Below is a small trained network, with its code and all its weights. Each question gives an input and a class and asks what happens when units are switched off, that is, made to give their printed mean instead of their output.

import numpy as np


def w(rows, s, z=0):
    codes = np.array(rows[::2]) - 128.0
    scale = np.full(codes.shape[1], s)
    scale[-1] = z or s
    return codes * scale


def norm(h):
    return h / np.sqrt((h * h).mean(-1, keepdims=True) + 1e-5)


def f(y):
    return np.maximum(y, 0)


def log_softmax(a):
    a = a - a.max(-1, keepdims=True)
    return a - np.log(np.exp(a).sum(-1, keepdims=True))


def net(x, mask):
    res = np.array(x, float).reshape(1, 6) / 4 @ E
    u = 0
    for l in range(4):
        y = f(norm(res) @ A[l][:, :-1].T + A[l][:, -1])
        res = res + np.where(mask[u : u + 10], y, B[l][:, -1]) @ B[l][:, :-1]
        u += 10
    return log_softmax(norm(res)[-1] @ U[:, :-1].T + U[:, -1])


A, B = {}, {}
E = w([
[113,120,236,180,77,86],'x0',
[119,107,153,1,86,14],'x1',
[245,50,225,123,89,181],'x2',
[76,45,92,169,194,103],'x3',
[135,39,113,162,79,124],'x4',
[203,128,109,156,58,65],'x5',
],0.0091)
A[0] = w([
[73,140,204,69,163,2,119],'L0N1',
[86,58,168,214,163,94,14],'L0N2',
[12,161,159,196,53,156,70],'L0N3',
[89,194,104,95,110,214,2],'L0N4',
[196,53,55,69,166,99,56],'L0N5',
[120,230,167,147,196,146,35],'L0N6',
[81,208,76,37,120,140,8],'L0N7',
[186,69,106,92,248,90,40],'L0N8',
[174,65,162,250,180,131,45],'L0N9',
[82,242,61,94,149,179,31],'L0N10',
],0.0079,0.0051)
B[0] = w([
[74,105,183,211,77,45,255],'L0N1',
[62,172,131,158,121,147,170],'L0N2',
[126,17,29,51,143,100,173],'L0N3',
[193,163,87,202,151,193,150],'L0N4',
[155,125,101,17,92,226,174],'L0N5',
[139,168,68,198,180,117,165],'L0N6',
[2,147,178,207,143,171,174],'L0N7',
[88,142,80,79,47,185,158],'L0N8',
[37,154,177,135,82,140,207],'L0N9',
[160,177,64,85,176,158,196],'L0N10',
],0.0083,0.0049)
A[1] = w([
[184,146,71,174,59,120,157],'L1N1',
[114,152,213,73,76,79,20],'L1N2',
[232,57,121,144,52,66,81],'L1N3',
[167,146,252,95,91,161,176],'L1N4',
[227,114,198,148,23,116,130],'L1N5',
[174,158,104,136,183,123,7],'L1N6',
[130,83,96,82,168,125,78],'L1N7',
[175,127,184,121,123,116,81],'L1N8',
[81,81,109,166,114,131,55],'L1N9',
[137,113,115,142,129,101,3],'L1N10',
],0.011,0.0031)
B[1] = w([
[184,173,114,167,114,91,181],'L1N1',
[165,167,96,141,85,72,199],'L1N2',
[205,133,42,148,182,122,216],'L1N3',
[222,69,53,159,85,134,227],'L1N4',
[191,97,81,84,91,1,254],'L1N5',
[123,184,113,106,119,146,142],'L1N6',
[134,103,116,68,41,119,144],'L1N7',
[140,124,9,103,131,91,166],'L1N8',
[162,128,114,167,70,108,164],'L1N9',
[129,83,129,113,91,117,130],'L1N10',
],0.0092,0.0093)
A[2] = w([
[219,101,255,129,74,231,108],'L2N1',
[150,97,126,132,32,152,42],'L2N2',
[98,162,185,102,176,97,27],'L2N3',
[117,157,176,199,149,34,97],'L2N4',
[213,163,171,130,126,75,141],'L2N5',
[249,133,169,106,138,66,19],'L2N6',
[171,211,129,117,183,185,2],'L2N7',
[56,88,194,105,176,189,128],'L2N8',
[224,92,235,122,161,219,20],'L2N9',
[150,147,187,8,144,105,32],'L2N10',
],0.0099,0.0042)
B[2] = w([
[159,29,6,114,254,89,170],'L2N1',
[133,99,49,148,159,109,197],'L2N2',
[94,104,173,218,117,84,135],'L2N3',
[120,148,156,169,64,174,208],'L2N4',
[161,77,194,175,90,82,253],'L2N5',
[230,126,77,167,62,95,254],'L2N6',
[188,183,71,178,171,132,171],'L2N7',
[175,151,117,173,130,55,156],'L2N8',
[128,103,94,78,226,102,148],'L2N9',
[75,90,63,177,83,136,136],'L2N10',
],0.0087,0.0056)
A[3] = w([
[122,75,184,233,161,172,116],'L3N1',
[129,248,104,58,157,124,215],'L3N2',
[79,80,152,51,148,114,5],'L3N3',
[155,33,140,183,102,114,43],'L3N4',
[150,157,83,120,97,75,55],'L3N5',
[94,164,146,176,131,159,78],'L3N6',
[61,110,176,82,121,65,54],'L3N7',
[151,70,99,85,156,196,26],'L3N8',
[47,185,184,70,121,46,58],'L3N9',
[87,111,124,57,145,222,45],'L3N10',
],0.012,0.0034)
B[3] = w([
[28,166,149,155,90,128,175],'L3N1',
[145,205,227,127,167,195,217],'L3N2',
[205,73,110,112,89,82,137],'L3N3',
[135,217,93,99,167,158,254],'L3N4',
[151,118,146,189,146,165,252],'L3N5',
[116,100,131,162,90,122,160],'L3N6',
[152,152,120,176,79,81,159],'L3N7',
[72,105,154,111,127,115,162],'L3N8',
[91,111,199,223,10,116,176],'L3N9',
[143,152,203,46,98,98,149],'L3N10',
],0.012,0.0068)
U = w([
[118,44,102,50,117,144,126],'0',
[52,176,173,204,62,124,185],'1',
[249,109,97,154,95,71,184],'2',
[121,228,112,153,203,219,143],'3',
[105,190,165,36,134,179,2],'4',
[110,73,107,131,184,134,48],'5',
],0.019,0.0085)

Each question gives the input, the list of numbers given to net, and the class t.
The units are the neurons (one row each of A and B). Each row of codes is followed by its name. A weight is (code - 128) times the scale printed after its matrix; where a second scale follows, it is the last column's (A, B and U).
mask holds one flag per neuron, layer by layer. A switched-off neuron (its flag False) gives its mean, the last column of its row in B, instead of its output. The means were averaged over made-up inputs and are rounded, as every weight is.
A unit's drop is (log p(t) with every unit on - log p(t) with that unit switched off) / (log p(t) with every unit on - log p(t) with every unit switched off).
The circuit of an input: a set's keep is (log p(t) with only the set's units on - log p(t) with every unit switched off) / (log p(t) with every unit on - log p(t) with every unit switched off). Starting from the 12 units with the biggest drops (on a tie, the unit counted first), units are removed one at a time, each time the one whose removal leaves the highest keep (on an exact tie, the one counted first), for as long as the keep stays at least 0.8.
circuit, biggest first: the units of the circuit, biggest drop first
most important unit: the unit with the biggest drop
k most important neurons: the k neurons with the biggest drops, biggest first
top k neurons in layer l: the k neurons of layer l with the biggest drops, biggest first
drop of u: that unit's drop, to one decimal
input [2,2,-7,0,6,3], class 1: circuit, biggest first : [L1N5, L1N4]
input [-2,-8,4,-8,-6,0], class 3: circuit, biggest first : [L0N6, L1N5, L0N1]
input [-5,-4,4,6,3,-7], class 1: top 2 neurons in layer 1 : [L1N4, L1N5]
input [1,-8,5,3,-3,-1], class 5: 2 most important neurons : [L2N1, L2N9]
input [-5,-1,-1,-3,-3,8], class 3: most important neuron : [L1N5]
input [-3,-3,-3,7,3,-8], class 0: circuit, biggest first : [L0N1, L3N2, L1N7, L1N1]
input [2,8,-1,2,-5,2], class 1: 2 most important neurons : [L0N1, L3N9]
input [-3,-1,-8,1,6,0], class 3: top 2 neurons in layer 0 : [L0N1, L0N10]
input [3,-7,-5,2,-2,0], class 3: top 2 neurons in layer 2 : [L2N5, L2N4]
input [-1,-1,-2,-4,8,-5], class 0: top 2 neurons in layer 0 : [L0N3, L0N1]
input [3,-2,-5,-4,-2,4], class 3: 3 most important neurons : [L1N5, L0N10, L0N1]
input [7,-4,-8,-5,-7,5], class 3: 2 most important neurons : [L0N10, L1N5]
input [3,-5,-7,-1,7,-7], class 0: top 3 neurons in layer 0 : [L0N3, L0N1, L0N7]
input [-3,-1,5,8,5,1], class 0: most important unit : L0N5
input [-4,-1,2,7,0,-7], class 0: 2 most important neurons : [L1N7, L0N1]
input [4,-8,0,1,-6,8], class 1: top 2 neurons in layer 0 : [L0N9, L0N6]
input [-7,4,1,6,-5,3], class 4: drop of L1N5 : 0.2
